Below is a small trained network, with its code and all its weights. Each question gives an input and a target symbol and asks what happens when units are switched off, that is, made to give their printed mean instead of their output.

import numpy as np


def w(rows, s, z=0):
    codes = np.array(rows[::2]) - 128.0
    scale = np.full(codes.shape[1], s)
    scale[-1] = z or s
    return codes * scale


def norm(h):
    return h / np.sqrt((h * h).mean(-1, keepdims=True) + 1e-5)


def f(y):
    return y / 2 * (1 + np.tanh(0.7978845608 * (y + 0.044715 * y**3)))


def softmax(a):
    e = np.exp(a - a.max(-1, keepdims=True))
    return e / e.sum(-1, keepdims=True)


def log_softmax(a):
    a = a - a.max(-1, keepdims=True)
    return a - np.log(np.exp(a).sum(-1, keepdims=True))


def net(x, mask):
    ids = ['ΛΠΣΦΨγεζημξτ'.index(c) for c in x.split()]
    T = len(ids)
    res = E[ids] + P[:T]
    q, k, v = (norm(res) @ M[0].T for M in (Q, K, V))
    z = softmax(np.where(np.tri(T) > 0, q @ k.T / 4**0.5, -1e9)) @ v
    res = res + np.where(mask[0], z, O[0][:, -1]) @ O[0][:, :-1]
    y = f(norm(res) @ A[0][:, :-1].T + A[0][:, -1])
    res = res + np.where(mask[1:9], y, B[0][:, -1]) @ B[0][:, :-1]
    return log_softmax(norm(res)[-1] @ U[:, :-1].T + U[:, -1])


Q, K, V, O, A, B = {}, {}, {}, {}, {}, {}
E = w([
[102,140,180,116,33],'Λ',
[133,105,187,99,162],'Π',
[149,92,159,58,234],'Σ',
[152,143,149,158,124],'Φ',
[120,160,14,57,102],'Ψ',
[118,178,95,198,86],'γ',
[74,125,118,128,53],'ε',
[145,204,97,53,222],'ζ',
[138,150,149,124,163],'η',
[106,136,166,121,149],'μ',
[212,2,131,196,67],'ξ',
[140,52,181,116,156],'τ',
],0.017)
P = w([
[242,71,253,2,37],'0',
[105,77,65,168,119],'1',
[77,195,105,94,134],'2',
[231,159,195,87,53],'3',
[121,44,52,145,144],'4',
[76,188,104,102,132],'5',
[208,193,200,99,67],'6',
[130,22,41,134,156],'7',
[75,184,107,107,128],'8',
],0.012)
Q[0] = w([
[104,152,251,151,30],'h0',
[191,89,91,129,80],'h0',
[207,111,107,161,203],'h0',
[166,189,150,218,135],'h0',
],0.011)
K[0] = w([
[76,86,240,194,120],'h0',
[220,34,40,139,1],'h0',
[252,99,22,129,217],'h0',
[179,251,101,218,215],'h0',
],0.0077)
V[0] = w([
[51,255,114,66,134],'h0',
[44,182,114,201,219],'h0',
[150,131,37,108,52],'h0',
[63,100,204,168,158],'h0',
],0.0077)
O[0] = w([
[164,74,106,178,94,252],'h0',
[2,85,41,66,124,105],'h0',
[113,74,151,104,73,135],'h0',
[157,135,128,42,116,52],'h0',
],0.0086,0.0039)
A[0] = w([
[92,158,84,179,123,100],'n0',
[154,66,107,205,193,105],'n1',
[70,102,95,96,186,111],'n2',
[122,88,70,174,176,93],'n3',
[112,53,88,164,16,63],'n4',
[174,11,175,158,52,254],'n5',
[254,160,236,27,93,171],'n6',
[133,147,117,84,239,138],'n7',
],0.0091,0.0071)
B[0] = w([
[141,141,101,130,148,139],'n0',
[181,46,133,113,250,145],'n1',
[184,83,199,152,98,172],'n2',
[225,83,135,107,196,155],'n3',
[143,133,188,85,109,147],'n4',
[142,168,149,83,182,207],'n5',
[146,131,87,194,85,246],'n6',
[88,144,174,149,131,185],'n7',
],0.012,0.011)
U = w([
[225,175,163,140,95,154],'Λ',
[103,167,70,212,106,253],'Π',
[111,157,159,43,107,109],'Σ',
[85,106,159,224,114,47],'Φ',
[208,136,80,9,142,58],'Ψ',
[121,149,37,73,106,139],'γ',
[140,147,191,43,115,144],'ε',
[174,77,55,178,218,110],'ζ',
[65,69,120,116,86,207],'η',
[86,127,224,147,105,30],'μ',
[128,147,190,118,154,21],'ξ',
[86,200,129,111,209,220],'τ',
],0.013,0.0043)

Each question gives the input, a string of symbols that net reads in full, and the target symbol t.
The units are the heads (4 rows each of Q, K, V and O) and the neurons (one row each of A and B). Each row of codes is followed by its name. A weight is (code - 128) times the scale printed after its matrix; where a second scale follows, it is the last column's (O, A, B and U).
mask holds one flag per unit, heads first, then neurons. A switched-off unit (its flag False) gives its mean, the last column of its rows in O or B, instead of its output. The means were averaged over made-up inputs and are rounded, as every weight is.
A unit's drop is (log p(t) with every unit on - log p(t) with that unit switched off) / (log p(t) with every unit on - log p(t) with every unit switched off).
The circuit of an input: a set's keep is (log p(t) with only the set's units on - log p(t) with every unit switched off) / (log p(t) with every unit on - log p(t) with every unit switched off). Starting from all 9 units, units are removed one at a time, each time the one whose removal leaves the highest keep (on an exact tie, the one counted first), for as long as the keep stays at least 0.8.
circuit, biggest first: the units of the circuit, biggest drop first
most important unit: the unit with the biggest drop
k most important neurons: the k neurons with the biggest drops, biggest first
drop when u is switched off: that unit's drop, to one decimal
input μ ε Π ε Π η Ψ ξ Φ, target Ψ: circuit, biggest first	[h0 n6 n4 n7]
input ζ ζ ζ ζ ζ ζ μ μ μ, target η: circuit, biggest first	[h0 n5 n6]
input η ζ Σ Φ Ψ, target Ψ: circuit, biggest first	[n4 n6]
input ζ Φ ζ ζ Φ μ Φ, target Π: circuit, biggest first	[n6 n2 n3]
input Φ η ε Φ η μ ζ Φ Λ, target ε: circuit, biggest first	[h0 n5 n6]
input ξ Π ζ η Σ ε ξ Σ Λ, target ε: most important unit	n5
input ξ Ψ η ζ ε ζ η Λ, target Λ: 3 most important neurons	[n6 n5 n7]
input ζ ζ Π, target μ: 4 most important neurons	[n6 n5 n7 n2]
input Σ Π Σ η ε η, target ζ: 3 most important neurons	[n6 n5 n3]
input ζ Σ ξ η Ψ η η η Π, target μ: 2 most important neurons	[n6 n5]
input η μ η η ζ τ ζ ξ η, target ζ: drop when n6 is switched off	0.2
input η ε ζ ζ μ Ψ Ψ, target Π: drop when n3 is switched off	0.2
input γ ζ η Π γ, target ζ: drop when n1 is switched off	0.1
